Each row has a name. After each piece below comes the name of the row it's from, unless a question asks for something else. Each question is about the rows just above it. Places in a row count from 1.

K_761: [ -0.6  15.1 -57.0  10.4  12.1  24.0  23.0   8.3  21.7  13.5  20.1  -7.9
  -8.7  23.4   7.1  15.5  21.1  26.0   7.6  -4.7   9.9  11.9  11.7 -15.0
  -2.0  28.6  32.8  12.3  10.4  14.4  12.2  24.3  14.6   1.8   6.9  13.3
 -43.4  -8.5  25.7   4.2  -1.3  13.7   5.4  20.6  11.1  -2.4   4.5]
K_245: [ -3.3 -44.5  46.1 -24.4 -41.7  -9.0 -13.8 -44.5 -14.0 -40.2 -12.1  -5.7
 -15.2  -9.7 -37.8 -48.2 -13.1  -9.7   4.8  12.6 -21.9 -47.3 -40.5   3.0
  -4.7  -5.1 -50.8 -40.5  20.0 -41.9 -39.5 -13.2 -41.3   9.9 -21.9 -45.5
  34.9   9.8  -0.8  -4.5  -2.2 -44.5 -27.4 -14.8 -43.2   1.8 -55.4]
K_337: [ 30.6  38.8  31.7 -20.3  14.8 -63.6 -68.3   5.2 -64.4  10.8 -62.5  40.2
  27.1 -66.4  17.5  39.3 -64.6 -68.5  24.1  -4.2  28.4  15.7  34.7  11.9
  35.6 -63.6  15.5   1.7 -17.2  28.5  32.1 -72.8  -0.6 -15.7  31.8  35.2
  33.5  -4.8 -38.8  38.6  20.7   5.8  19.3 -64.7  33.7  -5.8  22.8]
K_668: [-12.7   7.8   0.1  36.3  70.5   3.1   6.8  78.3   8.8  66.1   7.0  32.6
   0.9   3.7  61.8  12.2   6.2   2.7 -12.7 -31.0  43.2  75.4   7.9 -11.2
 -10.6  -3.9   6.7  68.8 -39.4  20.3  10.4   5.0  70.1 -22.5  43.4  12.3
  -3.7 -25.0  -7.3 -13.2 -10.7  73.2   1.1   8.8  10.9 -12.2  90.2]
K_810: [ 36.2  40.4 -26.4 -15.4 -47.1  -2.1  -1.6 -50.3  -2.0 -41.1   0.2 -35.4
  31.4  -1.8 -31.0  40.7   0.3  -4.5   8.0  43.6 -35.1 -41.9  38.3  34.0
  32.9  -7.3  43.8 -44.9  18.9  26.7  36.1   0.7 -47.3  21.8 -35.5  38.8
 -14.4  34.2  -7.8  34.5  32.6 -42.2  34.0  -0.2  39.5  26.4 -42.4]
K_121: [ -1.6  -7.1  23.6  11.6  23.2  -7.4  -6.1  26.7  -4.5  21.2  -4.5  16.8
   2.7  -6.9  22.6  -5.0  -5.4  -9.3  -5.6  -6.8  14.7  25.4  -4.8   3.2
  -1.2 -13.1 -12.2  21.8 -17.8   1.4  -2.9  -7.4  21.9  -7.8  14.9  -3.6
  16.6  -5.4 -12.8  -3.0  -0.9  24.6  -4.7  -4.7  -3.3  -1.9  34.8]
K_347: [  1.7  60.7 -15.4 -31.8 -48.1  -6.3  -2.4 -41.5  -6.3 -49.3  -1.3 -35.0
  36.4  -3.0 -45.4  59.1  -1.2  -0.7 -15.6   1.9 -48.4 -52.9  52.6   6.7
   2.7   4.9  49.3 -42.0   0.7  29.3  44.1   3.1 -43.8   3.2 -48.7  53.1
  -5.8  16.8  -1.7  -9.3  -4.6 -49.4  45.2  -3.9  57.2  -0.6 -62.4]
Changed K_347: [  1.7  60.7 -15.4 -31.8 -48.1  -6.3  -2.4 -41.5  -6.3 -49.3  -1.3 -35.0
  36.4  -3.0 -45.4  59.1  -1.2  -0.7 -15.6   2.0 -48.4 -52.9  52.6   6.7
   2.7   4.9  49.3 -42.0   0.7  29.3  44.1   3.1 -43.8   3.2 -48.7  53.1
  -5.8  16.8  -1.7  -9.3  -4.6 -49.4  45.2  -3.9  57.2  -0.6 -62.4]. Place and old value:	20, [1.9]
Where does [  1.7  60.7 -15.4 -31.8 -48.1  -6.3  -2.4 -41.5  -6.3 -49.3  -1.3 -35.0
  36.4  -3.0 -45.4  59.1  -1.2  -0.7 -15.6   1.9 -48.5 -52.9  52.6   6.7
   2.7   4.9  49.3 -42.0   0.7  29.3  44.1   3.1 -43.8   3.2 -48.7  53.1
  -5.8  16.8  -1.7  -9.3  -4.6 -49.4  45.2  -3.9  57.2  -0.6 -62.4] differ from K_347, and what was there?	21, [-48.4]
[ 20.0 -41.9 -39.5 -13.2 -41.3   9.9 -21.9 -45.5  34.9   9.8  -0.8  -4.5
  -2.2 -44.5 -27.4 -14.8 -43.2   1.8 -55.4  -3.3 -44.5  46.1 -24.4 -41.7
  -9.0 -13.8 -44.5 -14.0 -40.2 -12.1  -5.7 -15.2  -9.7 -37.8 -48.2 -13.1
  -9.7   4.8  12.6 -21.9 -47.3 -40.5   3.0  -4.7  -5.1 -50.8 -40.5] is which row reordered?	K_245

K_872: [ 14.3  40.9 -77.7  17.5  47.8]
K_401: [ 47.8  14.3  26.6 -32.7   1.7]
K_433: [ 47.8  14.3  17.4 -77.7  40.9]
K_36: [ 47.8  14.3  26.6 -32.7  40.9]
Changed K_401: [ 47.7  14.3  26.6 -32.7   1.7]. Place and old value:	1, [47.8]
Which row holds these entries in another order? [ 40.9  47.8  14.3  17.4 -77.7]	K_433

K_799: [ 21.3  15.0  20.8 -84.3  -3.9 -50.7  -3.5]
K_32: [ -3.5  -3.9 -84.3 -50.7  21.3  20.8  14.9]
K_8: [-60.9  -3.9   5.3  -6.4  21.3  20.8  69.9]
[ 14.9  20.8  21.3 -50.7 -84.3  -3.9  -3.5] is which row reordered?	K_32
Where does [ 21.3  15.0  20.9 -84.3  -3.9 -50.7  -3.5] differ from K_799, and what was there?	3, [20.8]
Where does [ 21.2  15.0  20.8 -84.3  -3.9 -50.7  -3.5] differ from K_799, and what was there?	1, [21.3]

K_158: [ 31.8 -44.7 -37.8 -39.0 -37.6 -50.6 -30.8 -30.4 -34.0 -34.9 -20.3 -31.7
 -77.0 -62.5 -14.2 -34.6 -84.6]
K_484: [ -8.8 -13.1 -42.3 -77.9 -55.0 -17.2 -24.3  -6.1 -31.6 -55.7 -41.9 -40.4
 -11.6 -53.9 -13.7 -54.1 -15.7]
K_964: [-37.8 -39.0 -20.3 -77.0 -84.6 -31.7  31.8 -30.4 -50.5 -34.9 -30.8 -44.7
 -37.6 -62.5 -34.0 -34.6 -14.2]
K_838: [ 10.0  33.5 -54.0 -74.7 -42.2  29.7 -47.7  50.3   9.1 -61.3 -48.1   2.7
  50.2 -43.0  15.3 -57.3 -44.3]
Changed K_484: [ -8.8 -13.1 -42.3 -77.9 -55.0 -17.2 -24.3  -6.1 -31.6 -55.7 -41.9 -40.4
 -11.6 -53.9 -13.8 -54.1 -15.7]. Place and old value:	15, [-13.7]
Put [-84.6 -77.0 -62.5 -50.5 -44.7 -39.0 -37.8 -37.6 -34.9 -34.6 -34.0 -31.7
 -30.8 -30.4 -20.3 -14.2  31.8] back in order: which row is it?	K_964
Changed K_484: [ -8.8 -13.1 -42.3 -77.9 -55.0 -17.2 -24.3  -6.1 -31.5 -55.7 -41.9 -40.4
 -11.6 -53.9 -13.7 -54.1 -15.7]. Place and old value:	9, [-31.6]
Where does [ -8.8 -13.1 -42.3 -77.8 -55.0 -17.2 -24.3  -6.1 -31.6 -55.7 -41.9 -40.4
 -11.6 -53.9 -13.7 -54.1 -15.7] differ from K_484, and what was there?	4, [-77.9]

K_562: [-15.0 -77.5  26.0 -19.4  27.3  36.9 -61.1 -48.1 -10.2 -31.9 -25.0]
K_434: [ 25.7 -16.2  43.5  43.7  47.0 -33.8  46.0   3.1  -3.8  72.7  17.6]
K_653: [ 30.6   4.0  25.5  69.4  40.0  12.8 -75.1 -10.5  25.6   8.8  24.9]
K_959: [-15.9 -37.1 -44.6  89.5 -27.8 -38.9  89.0 -67.2  22.3   1.5  66.1]
K_973: [ 78.8  39.2  28.6  97.1  39.3  14.3 -73.6  -2.2  -2.8  94.0  20.5]
K_100: [ 46.3   4.5  41.7  19.8  38.7  59.3 -51.6 -27.5  23.9  -9.2 -36.7]
K_949: [ 88.9  66.1 -37.1  22.3 -67.2   1.5  89.5 -38.9 -27.8 -15.9 -44.6]
Which row holds these entries in another order? [-67.2   1.5  89.5 -38.9 -27.8 -15.9 -44.6  88.9  66.1 -37.1  22.3]	K_949
One entry of K_973 was changed: [ 78.9  39.2  28.6  97.1  39.3  14.3 -73.6  -2.2  -2.8  94.0  20.5]. Where, and from what?	1, [78.8]
One entry of K_562 was changed: [-15.0 -77.5  25.9 -19.4  27.3  36.9 -61.1 -48.1 -10.2 -31.9 -25.0]. Where, and from what?	3, [26.0]
One entry of K_100 was changed: [ 46.3   4.5  41.6  19.8  38.7  59.3 -51.6 -27.5  23.9  -9.2 -36.7]. Where, and from what?	3, [41.7]
Changed K_959: [-15.9 -37.1 -44.6  89.5 -27.8 -38.9  89.0 -67.2  22.3   1.5  66.0]. Place and old value:	11, [66.1]

K_27: [ 19.3  -6.8  17.8 -22.0 -18.1   2.1  15.0 -26.7  13.0   8.7 -23.0  21.5
  33.5 -43.0 -22.8 -11.5  19.3  -4.6  15.4  -5.2  12.8  27.8  14.9  31.9
 -55.4 -58.5 -60.4  28.5  17.8 -24.4   2.5  30.1  30.8  18.3  10.7 -15.0
 -31.2]
K_582: [-23.8 -11.9 -32.0 -15.5 -26.8 -25.5  10.6  -0.2   9.8  28.8 -20.7 -14.6
 -34.6 -19.1 -20.8 -17.1   7.7 -20.2 -24.9  17.3  -1.5   3.0  15.9  21.1
 -29.9 -27.3  31.8  -5.2  14.9 -22.0  -0.8 -30.2   1.8  27.2 -32.7   6.2
 -27.6]
K_51: [ 37.6 -22.7   2.2 -49.4 -52.0  -0.1 -46.3   0.7 -45.6  27.1   6.3 -50.1
   0.6   4.2 -52.8 -44.2  13.1 -14.4  11.1  -0.8   0.3  -4.2   4.3 -35.7
 -19.2  -1.7 -13.4  -1.4  -1.1 -52.4  -9.7 -19.2  19.4  -0.3  32.2 -13.3
 -18.9]
K_259: [-32.5 -39.7 -58.5  -5.8 -13.9 -65.8 -19.7 -52.3 -19.7 -21.2  -4.5 -10.7
 -53.0  14.1 -13.2  -9.4  26.9   6.1 -21.1 -63.4  14.3 -10.5   9.9   2.9
  26.3 -52.6  38.9  -0.8   7.9 -13.6 -56.2   9.3 -20.0   6.4 -16.6   2.1
  19.2]
K_176: [  4.3  -1.4  -4.2   2.2  11.1   6.3   0.6 -13.4 -19.2  27.2  -0.3 -52.0
 -44.2 -52.4  -0.1 -19.2 -46.3  37.6 -14.4 -18.9 -52.8  -1.1   0.3  -9.7
  -0.8  13.1 -50.1 -49.4   0.7  32.2 -45.6 -35.7   4.2  -1.7  19.4 -22.7
 -13.3]
K_486: [ 23.5  20.4  35.4   5.4  18.9  51.6  13.4  27.7  13.5  16.6 -13.1   3.3
  23.8 -20.0  13.5   5.3 -32.7 -51.1   9.4  37.6 -20.4 -23.1 -41.5   3.6
 -28.1  42.5 -33.4 -18.3 -16.0  13.2  43.0 -23.3  18.2 -20.8   7.9 -27.3
  -8.1]
K_579: [ 21.1 -15.5  15.9 -20.8 -30.2  -0.2 -29.9   9.8 -32.7  31.8 -25.6 -23.8
   3.0 -26.8 -27.3 -20.7  14.9 -17.1  28.8   7.7 -19.1 -20.2   1.8 -14.6
 -32.0  -0.8  10.6 -27.6 -24.9 -34.6   6.2  -5.2  27.2 -22.0  17.3 -11.9
  -1.5]
K_720: [ -4.6   2.1  28.5  12.8  18.3  30.8  15.4  17.8  13.0  19.3 -31.2  19.3
   2.5 -22.0  15.0  21.5 -11.5 -60.4  14.9  10.6 -24.4 -58.5 -55.4  33.5
 -18.1  27.8  -6.8 -15.0 -26.7  17.8  31.9 -23.0   8.7 -22.8  -5.2 -43.0
  30.1]
K_342: [-56.3   5.6  27.9 -13.4 -15.5  12.8 -14.8  26.1 -12.3  19.8   8.8 -18.7
  26.4  42.8 -18.0 -17.8  33.6   0.1  35.6  32.2  32.4  -2.9  32.7  -9.8
  54.4  16.9   3.5  38.8  40.7 -19.2  20.3  -4.1  34.4  36.9 -37.9 -10.8
   2.3]
[ 32.2 -13.3 -18.9  37.6 -22.7   2.2 -49.4 -52.0  -0.1 -46.3   0.7 -45.6
  27.1   6.3 -50.1   0.6   4.2 -52.8 -44.2  13.1 -14.4  11.1  -0.8   0.3
  -4.2   4.3 -35.7 -19.2  -1.7 -13.4  -1.4  -1.1 -52.4  -9.7 -19.2  19.4
  -0.3] is which row reordered?	K_51
Which row holds these entries in another order? [-23.0  30.1  15.4  19.3  15.0  -5.2 -31.2  17.8 -26.7 -18.1  33.5 -11.5
  -6.8  17.8  14.9  18.3 -24.4   2.5  28.5  21.5  27.8   2.1 -22.0 -15.0
  31.9 -22.8 -55.4  30.8 -60.4 -58.5 -43.0   8.7  -4.6  10.6  12.8  19.3
  13.0]	K_720
One entry of K_720 was changed: [ -4.6   2.1  28.6  12.8  18.3  30.8  15.4  17.8  13.0  19.3 -31.2  19.3
   2.5 -22.0  15.0  21.5 -11.5 -60.4  14.9  10.6 -24.4 -58.5 -55.4  33.5
 -18.1  27.8  -6.8 -15.0 -26.7  17.8  31.9 -23.0   8.7 -22.8  -5.2 -43.0
  30.1]. Where, and from what?	3, [28.5]
One entry of K_51 was changed: [ 37.6 -22.7   2.2 -49.4 -52.0  -0.1 -46.3   0.7 -45.6  27.1   6.3 -50.1
   0.6   4.2 -52.8 -44.2  13.1 -14.3  11.1  -0.8   0.3  -4.2   4.3 -35.7
 -19.2  -1.7 -13.4  -1.4  -1.1 -52.4  -9.7 -19.2  19.4  -0.3  32.2 -13.3
 -18.9]. Where, and from what?	18, [-14.4]
Where does [-32.5 -39.7 -58.5  -5.8 -13.8 -65.8 -19.7 -52.3 -19.7 -21.2  -4.5 -10.7
 -53.0  14.1 -13.2  -9.4  26.9   6.1 -21.1 -63.4  14.3 -10.5   9.9   2.9
  26.3 -52.6  38.9  -0.8   7.9 -13.6 -56.2   9.3 -20.0   6.4 -16.6   2.1
  19.2] differ from K_259, and what was there?	5, [-13.9]
Put [ -1.5 -11.9  17.3 -22.0  27.2  -5.2   6.2 -34.6 -24.9 -27.6  10.6  -0.8
 -32.0 -14.6   1.8 -20.2 -19.1   7.7  28.8 -17.1  14.9 -20.7 -27.3 -26.8
   3.0 -23.8 -25.6  31.8 -32.7   9.8 -29.9  -0.2 -30.2 -20.8  15.9 -15.5
  21.1] back in order: which row is it?	K_579
Put [ 32.2 -45.6 -35.7   4.2  -1.7  19.4 -22.7 -13.3   4.3  -1.4  -4.2   2.2
  11.1   6.3   0.6 -13.4 -19.2  27.2  -0.3 -52.0 -44.2 -52.4  -0.1 -19.2
 -46.3  37.6 -14.4 -18.9 -52.8  -1.1   0.3  -9.7  -0.8  13.1 -50.1 -49.4
   0.7] back in order: which row is it?	K_176

K_53: [ 10.3  79.9 -19.9 -38.0 -75.3 -60.4  38.8   0.8  30.2  11.3]
K_602: [ 11.3  79.9 -75.4 -60.4  38.9 -38.0   0.8  10.3  30.2 -19.9]
K_677: [-14.5 -85.1  11.5  46.7  77.1  66.7 -38.1   4.4 -31.5 -17.1]
K_319: [  8.4 -72.9  25.5  20.1  72.3  37.6 -26.7  -3.7  -9.1  -9.5]
K_722: [ 10.3 -75.4  38.8 -19.9  11.3  79.9 -60.4 -38.0   0.8  30.2]
K_628: [  7.4 -22.6 -27.1  21.7   7.8 -11.1  33.7  29.1  46.4 -30.2]
K_287: [  7.4 -56.4 -10.0  26.3  39.1   7.3  19.7  20.5  38.3 -34.0]
K_639: [-14.5 -85.1  11.5  46.7  77.1  66.7 -38.1  19.1  64.5 -15.7]
K_355: [ 13.9  66.1  13.2 -51.7 -49.5 -34.6  -6.5 -27.1 -17.5  32.0]
Where does [ 10.3 -75.3  38.8 -19.9  11.3  79.9 -60.4 -38.0   0.8  30.2] differ from K_722, and what was there?	2, [-75.4]
Put [-75.3 -19.9  11.3 -60.4  38.8   0.8  10.3 -38.0  79.9  30.2] back in order: which row is it?	K_53
[-75.4 -60.4 -38.0 -19.9   0.8  10.3  11.3  30.2  38.8  79.9] is which row reordered?	K_722
Changed K_287: [  7.4 -56.4 -10.0  26.3  39.2   7.3  19.7  20.5  38.3 -34.0]. Place and old value:	5, [39.1]
Where does [-14.5 -85.1  11.5  46.7  77.0  66.7 -38.1  19.1  64.5 -15.7] differ from K_639, and what was there?	5, [77.1]

K_102: [-51.2 -60.3 -31.6 -74.2  24.2 -31.5 -35.7  59.8]
K_715: [-51.2 -71.6 -31.6 -74.2  24.2 -31.5 -35.7  59.8]
K_296: [-51.2 -60.3 -31.6 -74.2 -16.4 -35.7 -45.8  18.5]
Where does [-51.2 -71.6 -31.6 -74.1  24.2 -31.5 -35.7  59.8] differ from K_715, and what was there?	4, [-74.2]
Changed K_296: [-51.2 -60.3 -31.6 -74.3 -16.4 -35.7 -45.8  18.5]. Place and old value:	4, [-74.2]

K_648: [ 37.2  17.8  30.5 -44.9  16.7 -35.2 -11.0 -12.5  29.6  60.2]
K_267: [ 17.8 -35.2  30.5 -44.9 -12.4  16.7  37.2  60.2 -11.0  29.5]
K_585: [ 16.7  17.8  37.2  60.2 -12.5 -35.2 -11.0  30.5 -44.9  29.5]
K_380: [ 29.4  16.7  17.8  30.5 -44.9  37.2 -35.2  60.2 -11.0 -12.5]
Which row holds these entries in another order? [ 60.2  29.6 -12.5 -11.0 -35.2  16.7 -44.9  30.5  17.8  37.2]	K_648
[ 29.5 -44.9  30.5 -11.0 -35.2 -12.5  60.2  37.2  17.8  16.7] is which row reordered?	K_585
Which row holds these entries in another order? [-44.9 -35.2 -12.5 -11.0  16.7  17.8  29.5  30.5  37.2  60.2]	K_585

K_290: [-19.6  53.1  61.0 -54.1 -26.5]
K_59: [ 49.4  66.9 -54.0 -85.8  54.8]
K_34: [-19.6  53.1 -64.2  87.7   4.4]
K_161: [ 49.4  66.9 -54.0 -14.9  54.8]
K_617: [-37.1  87.3 -71.8  27.2  24.9]
K_314: [ 14.0 -24.5 -19.8  52.0  66.7]
K_510: [ 17.2 -18.7 -28.8  54.4  75.5]
Changed K_290: [-19.6  53.1  61.0 -54.1 -26.4]. Place and old value:	5, [-26.5]
[ 66.7  52.0 -19.8 -24.5  14.0] is which row reordered?	K_314

K_952: [  8.8 -42.1  19.2  -3.5  -0.5   2.5 -37.6 -18.0  31.2  27.7  -8.7  36.8
 -13.4 -38.3 -13.1  51.7  38.7 -65.8 -18.1 -29.7 -27.6  13.8  -3.1  65.9
  15.6]
K_490: [  9.1 -50.6  16.9 -19.0   2.3  13.4 -53.0   7.6  33.8  16.5  14.7  28.2
  -3.0 -11.7  17.7  49.0  56.0 -50.0 -19.8 -12.7 -19.5   6.9   0.1  37.4
  18.1]
K_482: [  9.9 -33.0  33.0 -13.4 -15.8  -5.5 -13.3  -3.2  47.4  24.4  41.7  15.9
 -43.7 -19.2  34.7  38.1  18.6 -52.7  -6.3 -17.7 -20.0  13.3 -18.3  60.8
  -0.4]
K_833: [ -8.9 -14.4  45.1  13.0  -2.4   3.0 -32.6 -14.0  19.9  53.6  -0.3  25.4
 -29.7 -44.2   1.9  26.6  40.7 -56.2   6.2  -2.9 -28.5  11.2 -22.6  48.1
  -0.6]
K_748: [ -4.8 -27.6  10.8  47.8   5.4   2.4 -45.9  13.2  36.4  12.3   3.8   2.9
  -7.0 -22.0  12.8  45.7  26.7 -52.4  23.4   9.5  -5.5  23.6  26.6  74.7
 -16.7]
K_640: [ -9.1 -44.2  26.0  12.5   0.5  20.6 -51.4  -0.2  49.8  40.2  -4.0  55.6
 -12.1 -22.9  31.3  24.1  60.4 -30.2  13.1   3.4 -17.4  34.9   2.8  69.9
   3.6]
K_848: [  3.7 -46.4 -81.8  43.7  26.1   6.7 -39.2  -7.3  -2.7 -17.0  -6.6 -45.6
  24.8  27.8  29.6  43.2  59.4   0.4 -24.1  13.1  20.4  29.0  15.7  -3.0
 -11.7]
K_831: [ -9.4 -27.9  15.2  31.0   4.3  -0.9 -44.7   9.1  27.9   7.5  17.1   3.9
  -9.8 -20.5   7.7  39.8  40.9 -65.1   5.2  14.2   6.1  11.5  34.3  63.0
  -8.3]
K_187: [  6.7 -45.6  26.1  20.4  43.2   0.4 -46.4  -6.6  24.8  43.7  13.2  27.8
  -7.3 -24.1  -2.7  29.0  29.6 -81.8 -17.0 -11.7 -39.2  15.7   3.7  59.4
  -3.0]
K_383: [-17.5 -23.2  29.3  -1.3  -3.5   0.3 -49.8 -18.0  20.4  44.6  13.2  24.0
 -45.0 -42.4  15.2  23.8  34.4 -65.6   9.9  -7.1 -22.8  16.4 -13.9  41.0
  11.3]
Where does [ -8.9 -14.4  45.1  13.0  -2.4   3.0 -32.6 -14.0  19.9  53.6  -0.3  25.4
 -29.7 -44.2   1.9  26.6  40.7 -56.2   6.2  -2.9 -28.5  11.2 -22.6  48.1
  -0.7] differ from K_833, and what was there?	25, [-0.6]
[ -3.0  59.4   3.7  15.7 -39.2 -11.7 -17.0 -81.8  29.6  29.0  -2.7 -24.1
  -7.3  27.8  13.2  43.7  24.8  -6.6 -46.4   0.4  43.2  20.4  26.1 -45.6
   6.7] is which row reordered?	K_187
One entry of K_482 was changed: [  9.9 -33.0  33.0 -13.4 -15.8  -5.5 -13.3  -3.2  47.5  24.4  41.7  15.9
 -43.7 -19.2  34.7  38.1  18.6 -52.7  -6.3 -17.7 -20.0  13.3 -18.3  60.8
  -0.4]. Where, and from what?	9, [47.4]
Changed K_640: [ -9.1 -44.2  26.0  12.5   0.5  20.6 -51.4  -0.2  49.8  40.2  -4.0  55.6
 -12.1 -22.9  31.3  24.1  60.4 -30.2  13.1   3.4 -17.4  34.9   2.8  70.0
   3.6]. Place and old value:	24, [69.9]

K_890: [ 20.1  12.7 -17.3  13.4  33.1 -12.6  -4.9 -17.2   0.1]
K_294: [ 7.7 -0.9 -8.9  7.1  8.9  1.7  5.9 -8.4 -3.9]
K_17: [ -4.3  53.2  25.5 -44.8 -15.3 -45.9   7.7  -8.9  86.8]
K_282: [-16.9  -4.0  -5.5   2.1  -5.7  12.2   0.4  16.0 -17.3]
K_512: [ 7.1  1.7  8.9 -8.5  7.7 -3.9 -0.9 -8.9  5.9]
K_436: [-2.7  2.4 -1.1  0.2 -4.7 -1.6  1.0  2.6  3.9]
Put [ 5.9 -8.9 -0.9 -3.9  7.7 -8.5  8.9  1.7  7.1] back in order: which row is it?	K_512
One entry of K_512 was changed: [ 7.1  1.7  9.0 -8.5  7.7 -3.9 -0.9 -8.9  5.9]. Where, and from what?	3, [8.9]
One entry of K_294 was changed: [ 7.7 -0.9 -8.9  7.1  8.8  1.7  5.9 -8.4 -3.9]. Where, and from what?	5, [8.9]
One entry of K_294 was changed: [ 7.7 -0.9 -8.9  7.1  8.9  1.6  5.9 -8.4 -3.9]. Where, and from what?	6, [1.7]
Put [-4.7 -2.7 -1.6 -1.1  0.2  1.0  2.4  2.6  3.9] back in order: which row is it?	K_436
Which row holds these entries in another order? [ 3.9  2.6  1.0 -1.6 -4.7  0.2 -1.1  2.4 -2.7]	K_436

